Each row has two labels, one from each of two sets.
 0.241  0.366 -0.205 -1.066  0.944 -0.768  0.461  0.740  3.086  1.135  1.291 -0.653  1.389 -1.791  1.556 -1.509  2.666  0.067  0.760 -1.634 -0.362 -0.224 -0.116 -0.677  1.013 : (52) & H
 0.301  0.201 -0.820 -1.546  0.341 -0.587  1.009  0.566  4.076 -0.564 -0.533 -0.492  1.112 -1.113  1.223 -0.886  0.577 -0.073  0.527 -1.198 -0.345  1.063 -1.258 -0.724  0.401 : (52) & H
-0.414 -0.193  0.684  0.399 -0.268 -0.547 -0.142  1.178 -2.202  0.828  4.684  0.261  0.943 -2.166  0.108 -0.909  2.165 -0.199  0.242 -1.786  0.148 -0.290  0.418 -1.203  0.424 : (53) & H
 2.187  0.739 -0.859 -4.889  3.810 -0.077  0.176  1.867  3.831 -0.666  0.941 -1.678  2.199 -0.551  1.193  0.010  2.076 -0.324 -0.317 -1.413  0.295 -3.044 -1.500 -0.484 -1.798 : (52) & K
 1.883  0.276  0.461 -3.111  2.652 -0.761 -0.465  2.416 -1.414 -0.188  4.617 -0.576  1.833 -1.200  0.476  0.342  2.347  0.462  0.212 -1.235  0.617 -5.075  0.048 -0.505 -1.512 : (53) & K
 0.272  0.251 -0.451 -2.220  1.548 -0.338 -0.013  1.739  3.424  1.610  2.766 -0.224  1.601 -2.038  1.543 -2.086  2.814  0.459  0.455 -1.611  0.268 -2.584  0.684 -1.167  0.486 : (52) & H
 1.786  0.105 -0.851 -2.380  2.960  0.025  0.161  1.838  3.183  0.972  0.312 -0.783  1.675 -0.685  1.039  0.079  0.790 -1.170  0.153 -1.406 -0.135 -3.918 -1.673 -0.953 -2.034 : (52) & K
 1.594  0.536 -0.781 -3.655  3.351  0.504  0.359  1.715  4.709  1.033  0.373 -1.809  2.095 -1.022  1.451 -0.876  2.866 -0.493  0.236 -1.674  0.078 -3.031 -0.981 -0.283 -1.003 : (52) & K
-0.737  0.303 -0.592  0.698 -1.394  0.595 -0.401  0.211 -0.858  3.958  1.548  0.085  1.021 -2.009  1.490 -1.279  1.973 -1.388  1.829 -1.420  0.614 -0.771  1.618 -0.643  1.400 : (49) & H
 1.622  0.639 -2.123 -3.414  2.445  0.149 -0.129  1.939  3.066  0.318  1.148 -1.332  2.372 -1.073  1.581  0.012  1.119 -1.758  0.212 -2.045  0.774 -0.080 -1.338 -0.734 -1.474 : (52) & K
-0.808  0.200 -1.029  0.164 -2.732 -0.032 -1.134 -0.825 -2.937  0.679  0.475  1.026  1.492 -0.310 -0.375 -1.199  2.792 -1.094  0.765 -2.686  0.959 -1.551  1.505  0.817  0.493 : (55) & H
 0.020  0.643 -0.884 -1.082 -0.521  0.909 -1.726  0.900 -2.174  3.756  3.905  0.203  2.080 -1.668  0.818 -2.088  3.996 -2.302  1.208 -3.144  1.513 -4.385  1.977 -0.620 -0.045 : (55) & H
 0.265  0.396  1.938 -2.960  1.229 -0.381  0.119  0.905 -0.127  2.053  3.826 -1.011  1.677 -2.250  0.552 -1.496  4.974  0.874  0.962 -1.489  0.615 -5.575  1.672  0.180  0.452 : (53) & H
 0.953  0.075 -0.200  0.864 -2.528 -0.567 -0.154  1.131 -4.386  0.855  1.309  1.364  1.258 -0.637 -1.167  1.125  0.162 -1.593  1.266 -2.803  1.068 -4.641  0.254 -0.947 -1.492 : (55) & K
 2.491  0.657  0.472 -6.127  4.762 -0.309 -0.247  3.393  3.109  0.736  4.344 -1.372  2.316 -1.986  1.497  0.286  2.978  0.285 -0.386 -0.105  0.555 -6.761  0.062 -0.555 -2.011 : (53) & K
 2.250  0.223 -0.560 -2.752  3.514  0.715 -0.146  2.196  3.515  2.607  1.076 -2.009  2.036 -1.191  1.523  0.033  1.926 -1.462  0.488 -1.579  0.543 -4.335 -2.119 -0.974 -1.599 : (52) & K
-0.696  0.304 -0.432 -1.987  0.234 -0.671 -0.088  0.738  1.290  0.819  3.339 -0.244  1.369 -1.856  0.830 -2.232  4.310 -0.040  0.505 -0.831  0.550  0.006  1.528 -0.087  1.025 : (53) & H
-0.011  0.273 -0.597 -2.013  2.839  0.090 -0.462  1.480  3.420  2.610  3.336 -1.523  1.587 -2.145  1.883 -2.582  3.817 -0.459  0.670 -2.043  0.433 -0.714  0.667 -0.716  1.472 : (52) & H
-0.612  0.838 -1.437 -2.683  1.175  0.634  0.004 -0.010  5.137  2.628  0.154 -1.015  1.677 -1.536  1.629 -2.783  3.548 -0.948  0.674 -1.009  0.547 -0.964  1.983  0.136  0.758 : (52) & H
 1.237  0.497 -2.163 -1.327 -0.831  0.391  0.221  1.446  0.541  2.121 -1.258  0.366  1.243 -0.572  0.992  0.915 -1.008 -2.725  0.757 -1.161  1.470 -2.841 -0.693 -0.413 -0.994 : (49) & K
-0.259  0.446  0.766 -1.209  1.010 -0.024 -0.293  1.620  0.343  2.083  4.131 -0.063  0.745 -2.289  1.334 -1.172  2.301  0.370  0.587 -0.560  0.086 -2.809  1.344 -0.674  0.687 : (53) & H
-0.496  0.194 -0.469  0.272 -1.415  0.639  0.287  0.544 -1.383  4.194  1.760  0.088  0.760 -1.872  0.980 -1.386  1.168 -1.832  1.258 -1.480  1.034 -1.211  1.171 -0.941  0.676 : (49) & H
-0.483  0.329  0.298 -1.812 -0.339 -0.589 -1.171  0.997 -2.683 -0.708  5.721  1.102  1.595 -1.479 -1.377 -1.779  4.813  0.863  0.037 -2.669  0.286 -3.500  1.751  0.045 -0.059 : (53) & H
-0.493  0.404 -0.688 -0.611 -1.092 -1.033  0.171 -0.316  2.448 -0.547  0.716  0.145  1.470 -1.409  0.974 -1.194  2.187  0.121  1.221 -2.250 -0.513  0.417  0.324 -0.239  1.320 : (52) & H
-0.078  0.649 -1.404 -2.773  2.397  0.825  0.459  0.927  4.728  3.713  1.702 -1.332  1.776 -2.484  2.075 -2.320  2.724 -1.164  0.311 -0.789  1.636 -0.574  0.423 -1.343  0.410 : (52) & H
 0.953  0.206 -0.316 -3.746  2.067  1.180  0.089  2.002 -1.107  3.901  3.172 -1.168  1.383 -1.361 -0.005 -0.797  3.436 -1.582  0.170 -1.647  2.594 -5.345 -0.015 -0.096 -1.739 : (53) & K
 1.691  0.305 -0.641 -2.684  2.190  0.346  0.096  1.763  3.263  1.395  0.351 -0.925  1.509 -0.930  1.063 -0.572  2.229 -1.222  0.552 -1.612  0.545 -4.975 -0.620 -0.383 -1.481 : (52) & K
 1.792  0.837  0.503 -4.323  4.080  0.551 -0.648  2.471  0.297  2.081  3.788 -1.608  1.883 -1.118  0.703 -0.507  3.714 -0.347  0.374 -1.454  1.184 -6.617  0.355 -0.230 -1.519 : (53) & K
 0.412  0.221 -0.526 -1.505  1.899  0.042  0.041  0.679  4.024  2.186  1.734 -1.322  1.768 -1.765  2.282 -1.940  2.746 -0.596  1.178 -1.134 -0.229  0.661  0.453 -0.421  1.380 : (52) & H
 1.625  0.112 -1.448 -1.280  0.622 -0.058 -1.473  1.753 -2.163  1.823  1.993  0.193  1.831 -0.934  0.525  0.553  0.507 -2.540  0.839 -2.180  0.997 -5.454  0.065 -0.656 -2.114 : (55) & K
 0.344  0.235  0.824 -3.002  3.328 -0.587  0.265  1.701  3.043  1.025  4.566 -1.647  1.521 -2.302  0.896 -2.104  4.552  0.870  0.426 -1.675  0.026 -1.110  0.410 -0.541  0.573 : (53) & H
-0.417  0.387  0.496 -0.578 -1.032 -0.876  1.514 -0.128  1.957  1.169  0.796 -0.520  1.352 -2.298  1.546 -1.534  2.243  0.364  1.335 -1.310 -0.448  1.175  0.288 -0.260  1.462 : (52) & H

Each row has two labels, one from each of two sets.
-2.947 -2.782  0.533 -0.571  0.622 -1.370  1.900 -2.031  5.062 -2.728 -1.770  0.465 -2.863  2.450  2.009 -0.865 -1.111 -4.932  0.806 -0.250  0.338 -1.801  0.884  1.307 -0.072 : (46) & (75)
 0.166 -4.248  0.909 -0.631  1.357 -1.113  2.462 -3.330  8.893 -3.468 -2.267  1.002 -3.943  1.992  1.767  0.362 -0.397 -6.955  2.580 -2.207 -0.337 -0.986  0.601  0.298  0.598 : (46) & (75)
-1.316 -2.573  1.332 -0.070  0.169 -2.283  2.712 -2.365  6.360 -4.205 -3.104  2.019 -3.393  2.308  1.814 -0.313 -1.053 -6.666  2.029 -0.543  1.698 -1.682  1.045 -0.217  0.738 : (46) & (75)
 2.101 -2.290  1.199 -1.360 -0.869 -0.015  0.588 -2.292  1.181  2.559  1.323 -0.725  0.255 -2.064 -0.681  0.524  1.288 -2.479 -0.709 -0.949 -0.009 -0.730  3.001  0.224  1.198 : (46) & (81)
 1.169  0.363  1.098  0.719 -1.145 -1.723  1.607 -1.400  3.912 -4.358 -1.089  1.097 -1.962 -0.145  3.862  0.138 -2.192 -4.402  2.081 -0.829  2.227 -0.071 -0.455 -0.572  0.894 : (46) & (75)
 2.937  0.178  0.628 -1.286  2.214 -3.865  0.383  2.304 -1.482  1.216  1.519  1.972 -2.280  3.737 -0.213  0.747  2.602 -0.879 -1.915  1.129  0.882 -0.402  1.436 -1.339  1.514 : (48) & (77)
-6.553 -3.194  1.594  0.072 -0.696  1.809  1.677 -2.975  5.029 -0.880 -1.511 -0.805 -1.202 -0.687  1.357  0.703 -4.175 -4.765  1.152 -1.766 -0.488 -1.875  3.723  2.044 -2.070 : (46) & (75)
 8.233 -3.223  2.246 -0.925  1.043 -2.820  2.443 -0.248  3.326  0.520  1.886 -1.656 -1.425  3.324 -0.128  1.131  2.649 -5.109 -0.671  0.197 -3.358 -1.658  2.902  2.452  0.886 : (46) & (81)
-2.221 -1.222  0.326 -0.475  0.947 -3.415  4.088 -1.030  5.287 -5.340 -0.778  2.031 -5.025  4.407  3.683 -0.351 -3.217 -5.403  1.430 -1.640  6.170 -3.541 -0.019 -1.654  0.966 : (48) & (75)
 4.415 -0.601  0.856 -0.841 -0.149 -3.893  3.550 -0.671  4.081 -4.680 -0.170  1.978 -3.261  2.693  1.844  0.031 -0.548 -5.599  2.389 -2.579  2.621 -0.968 -0.583 -2.084  3.226 : (46) & (75)
 6.931  2.501  0.461 -0.333  0.354 -4.092 -0.682  2.127 -1.293 -2.236 -1.087  2.179  0.259 -0.995  0.738  0.500  4.439 -2.062  1.126  0.435  2.156  1.463  5.018 -0.132  0.819 : (46) & (73)
 1.716 -3.726  1.177 -0.674  1.925 -1.472  1.212 -1.094  3.172  0.701  1.748 -1.045 -2.383  4.561 -0.589  1.561  0.604 -2.039 -0.834  1.599  0.123 -1.237  4.637  2.764 -1.109 : (48) & (81)
-0.753 -1.112  0.636 -1.544  1.105 -3.445  0.531 -1.037  3.769  0.961 -1.839  2.537  0.363 -0.924  1.055  2.662  0.526 -3.984  0.660 -0.353 -2.636 -0.089  6.563  1.164 -0.948 : (46) & (73)
 2.294 -0.080  1.222  0.330 -0.317 -0.469  1.377 -0.678  1.651 -3.369 -1.338  1.967 -3.609 -0.418  0.223 -0.472  0.963 -5.100  1.945 -1.176  2.051 -0.453  2.455 -0.829  1.359 : (46) & (75)
-3.564 -0.705  0.170  0.745  1.006 -1.048  3.155 -1.106  2.306 -4.396 -1.126 -0.190 -3.278  2.957  3.159 -0.930 -2.273 -3.057  0.924 -1.698  5.073 -0.640  1.626  0.009 -0.014 : (48) & (75)
 5.844 -1.048  0.295 -1.205  0.539 -5.466  2.200 -0.434  2.868 -2.959 -1.355  0.920 -1.684  2.714  2.360  0.995  4.056 -4.971  1.288  1.145 -1.816 -0.727  3.296  0.682  1.423 : (46) & (73)
 2.674 -2.863  1.740 -1.070 -0.090 -2.611  1.313 -1.205  6.041 -1.737 -0.622  0.050 -1.317 -0.146  0.659  0.444  0.241 -5.246  1.210 -0.169 -0.712 -0.902  4.391  1.536 -0.599 : (46) & (81)
-0.485 -3.554  1.005 -0.082  0.159 -2.473  3.814 -3.076  6.101 -3.962 -1.949 -0.529 -4.126  3.086  3.334  0.509 -1.810 -7.006  2.431 -1.627 -1.588 -1.665  2.598  2.101 -0.369 : (46) & (75)
 2.221 -0.625  0.615 -0.147 -0.456 -1.790  2.319 -1.051  2.501 -4.210 -0.602 -0.010 -1.397  0.371  2.030  0.281 -0.932 -3.857  2.234 -1.505  2.289 -0.246 -1.952 -0.650  1.068 : (46) & (75)
 2.375 -1.956  0.858 -1.857  0.723 -0.965  0.683 -0.603  0.871  1.112  0.858 -1.433 -0.440  1.085  0.280  0.597  2.582 -1.977 -0.493  0.650  0.313 -1.300  6.356  1.366  0.326 : (46) & (81)
 3.663 -4.320  1.946 -1.538  1.077 -2.527  1.007 -0.366  6.044  1.031  1.883  0.869 -1.873  2.579 -0.008  1.064 -0.882 -4.230 -0.042  0.590 -1.586 -1.981  0.679  0.917  0.797 : (46) & (81)
